Below is a small trained network, with its code and all its weights. Each question gives an input and a class and asks what happens when units are switched off, that is, made to give their printed mean instead of their output.

import numpy as np


def w(rows, s, z=0):
    codes = np.array(rows[::2]) - 128.0
    scale = np.full(codes.shape[1], s)
    scale[-1] = z or s
    return codes * scale


def norm(h):
    return h / np.sqrt((h * h).mean(-1, keepdims=True) + 1e-5)


def f(y):
    return np.maximum(y, 0)


def log_softmax(a):
    a = a - a.max(-1, keepdims=True)
    return a - np.log(np.exp(a).sum(-1, keepdims=True))


def net(x, mask):
    res = np.array(x, float).reshape(1, 5) / 4 @ E
    u = 0
    for l in range(3):
        y = f(norm(res) @ A[l][:, :-1].T + A[l][:, -1])
        res = res + np.where(mask[u : u + 11], y, B[l][:, -1]) @ B[l][:, :-1]
        u += 11
    return log_softmax(norm(res)[-1] @ U[:, :-1].T + U[:, -1])


A, B = {}, {}
E = w([
[55,191,62,207,60,157,191],'x0',
[145,189,216,58,113,143,252],'x1',
[228,57,176,230,62,126,158],'x2',
[129,130,129,129,128,129,127],'x3',
[54,114,220,160,110,91,102],'x4',
],0.0037)
A[0] = w([
[226,74,195,86,173,158,80,49],'L0N0',
[253,172,64,101,129,140,123,42],'L0N1',
[98,148,97,180,96,171,164,34],'L0N2',
[82,134,198,100,128,107,179,155],'L0N3',
[53,97,226,167,85,62,124,3],'L0N4',
[135,146,154,113,134,92,184,32],'L0N5',
[104,158,95,184,99,171,169,20],'L0N6',
[232,67,154,201,22,165,153,19],'L0N7',
[204,182,69,116,147,147,132,28],'L0N8',
[94,160,99,185,119,174,158,21],'L0N9',
[235,182,40,127,129,159,140,16],'L0N10',
],0.005,0.0049)
B[0] = w([
[151,101,111,94,116,49,134,242],'L0N0',
[58,47,158,113,157,163,163,177],'L0N1',
[110,127,95,121,97,84,154,160],'L0N2',
[161,109,88,145,105,162,72,253],'L0N3',
[63,55,128,136,173,177,173,174],'L0N4',
[150,151,138,127,112,158,128,135],'L0N5',
[103,135,92,113,83,87,160,159],'L0N6',
[143,198,131,208,254,91,174,228],'L0N7',
[66,83,119,106,131,166,149,147],'L0N8',
[111,145,95,120,91,75,150,150],'L0N9',
[43,33,136,144,158,185,193,164],'L0N10',
],0.0067,0.0028)
A[1] = w([
[167,96,181,153,129,117,107,73],'L1N0',
[67,210,102,38,153,150,96,75],'L1N1',
[187,123,151,157,87,158,151,58],'L1N2',
[138,192,174,68,108,173,208,91],'L1N3',
[174,179,208,94,85,178,163,31],'L1N4',
[33,105,253,155,111,133,110,2],'L1N5',
[149,152,197,134,122,143,230,102],'L1N6',
[119,138,85,187,93,154,175,165],'L1N7',
[82,107,178,148,117,108,77,133],'L1N8',
[177,120,146,72,132,97,111,67],'L1N9',
[116,117,74,214,124,148,75,84],'L1N10',
],0.006,0.0044)
B[1] = w([
[81,165,101,115,144,129,156,177],'L1N0',
[179,146,186,253,178,107,183,234],'L1N1',
[143,164,134,163,163,121,118,145],'L1N2',
[146,98,67,157,111,175,26,202],'L1N3',
[180,122,84,145,88,155,52,155],'L1N4',
[97,66,89,91,149,200,199,170],'L1N5',
[138,139,69,142,121,176,38,213],'L1N6',
[127,109,210,40,122,72,133,251],'L1N7',
[169,109,78,104,143,184,162,200],'L1N8',
[101,119,151,119,76,85,137,177],'L1N9',
[202,135,117,88,90,184,73,195],'L1N10',
],0.0062,0.0034)
A[2] = w([
[134,171,131,126,78,131,151,88],'L2N0',
[78,176,91,136,3,77,172,1],'L2N1',
[42,176,95,55,222,139,110,160],'L2N2',
[85,171,78,186,36,130,176,152],'L2N3',
[81,109,77,145,100,156,183,142],'L2N4',
[136,206,173,198,216,91,154,93],'L2N5',
[66,79,130,97,155,203,174,97],'L2N6',
[153,200,152,118,71,167,130,101],'L2N7',
[202,140,116,109,116,164,90,69],'L2N8',
[189,56,95,129,137,99,23,136],'L2N9',
[131,88,170,30,108,13,155,31],'L2N10',
],0.0059,0.0026)
B[2] = w([
[105,108,112,108,124,108,105,145],'L2N0',
[160,141,165,55,134,55,89,171],'L2N1',
[193,81,166,203,89,130,196,189],'L2N2',
[147,114,170,57,175,82,121,186],'L2N3',
[133,89,152,79,170,124,123,175],'L2N4',
[165,155,127,237,122,97,153,194],'L2N5',
[92,81,91,90,161,178,150,185],'L2N6',
[86,140,101,118,101,118,90,152],'L2N7',
[2,136,115,157,111,132,100,165],'L2N8',
[82,210,133,102,78,154,158,253],'L2N9',
[112,177,150,71,121,46,120,188],'L2N10',
],0.0064,0.0054)
U = w([
[174,161,149,255,165,83,169,184],'0',
[129,138,163,23,121,19,120,133],'1',
[91,27,113,101,170,213,176,181],'2',
[107,196,81,140,49,189,35,4],'3',
],0.013,0.0011)

Each question gives the input, the list of numbers given to net, and the class t.
The units are the neurons (one row each of A and B). Each row of codes is followed by its name. A weight is (code - 128) times the scale printed after its matrix; where a second scale follows, it is the last column's (A, B and U).
mask holds one flag per neuron, layer by layer. A switched-off neuron (its flag False) gives its mean, the last column of its row in B, instead of its output. The means were averaged over made-up inputs and are rounded, as every weight is.
A unit's drop is (log p(t) with every unit on - log p(t) with that unit switched off) / (log p(t) with every unit on - log p(t) with every unit switched off).
The circuit of an input: a set's keep is (log p(t) with only the set's units on - log p(t) with every unit switched off) / (log p(t) with every unit on - log p(t) with every unit switched off). Starting from the 12 units with the biggest drops (on a tie, the unit counted first), units are removed one at a time, each time the one whose removal leaves the highest keep (on an exact tie, the one counted first), for as long as the keep stays at least 0.8.
circuit, biggest first: the units of the circuit, biggest drop first
unit that matters most: the unit with the biggest drop
k most important neurons: the k neurons with the biggest drops, biggest first
drop of u: that unit's drop, to one decimal
input [3,4,-4,0,1], class 0: circuit, biggest first => (L1N1)
input [-3,0,-3,-5,3], class 0: 3 most important neurons => (L1N7 L1N1 L1N3)
input [7,-4,-8,0,-6], class 0: circuit, biggest first => (L1N1 L2N2)
input [-4,0,4,-4,5], class 2: 4 most important neurons => (L0N4 L1N1 L1N7 L1N8)
input [7,7,-2,6,-5], class 1: circuit, biggest first => (L2N3 L2N1)
input [-7,-5,1,-6,8], class 2: circuit, biggest first => (L1N5 L1N8)
input [7,8,7,8,7], class 3: 4 most important neurons => (L1N6 L1N1 L1N3 L0N0)
input [8,3,6,-7,-7], class 1: 2 most important neurons => (L1N7 L1N1)
input [7,-6,0,-4,-7], class 1: circuit, biggest first => (L1N7 L2N3)
input [3,-2,-3,-6,-1], class 0: circuit, biggest first => (L1N1 L0N3)
input [-6,-8,0,2,2], class 3: 2 most important neurons => (L1N7 L2N9)
input [3,6,-2,-7,-5], class 3: 2 most important neurons => (L1N3 L1N6)
input [-3,5,4,2,4], class 3: 2 most important neurons => (L1N6 L1N1)
input [1,4,-4,1,-3], class 0: unit that matters most => L1N1
input [7,8,-1,3,0], class 3: 4 most important neurons => (L1N3 L1N6 L1N4 L0N0)
input [5,2,7,-8,-8], class 2: 3 most important neurons => (L0N10 L0N1 L1N1)
input [6,-1,4,5,8], class 2: circuit, biggest first => (L0N4 L1N5)
input [8,4,-6,3,-2], class 1: 3 most important neurons => (L0N7 L2N3 L2N1)
input [2,7,-3,-5,-7], class 2: circuit, biggest first => (L0N10 L2N6)
input [5,-3,0,-8,-7], class 2: circuit, biggest first => (L0N10)
input [5,1,0,-4,6], class 2: 4 most important neurons => (L0N4 L1N5 L0N0 L2N6)
input [-7,-4,0,7,8], class 2: circuit, biggest first => (L1N5 L1N8)
input [8,5,6,-1,-1], class 1: 2 most important neurons => (L1N1 L1N7)
input [6,-1,6,2,-8], class 2: 3 most important neurons => (L0N10 L1N1 L0N1)
input [7,8,-6,0,5], class 3: drop of L0N6 => 0.2
input [6,8,-2,-1,3], class 3: drop of L1N9 => 0.0
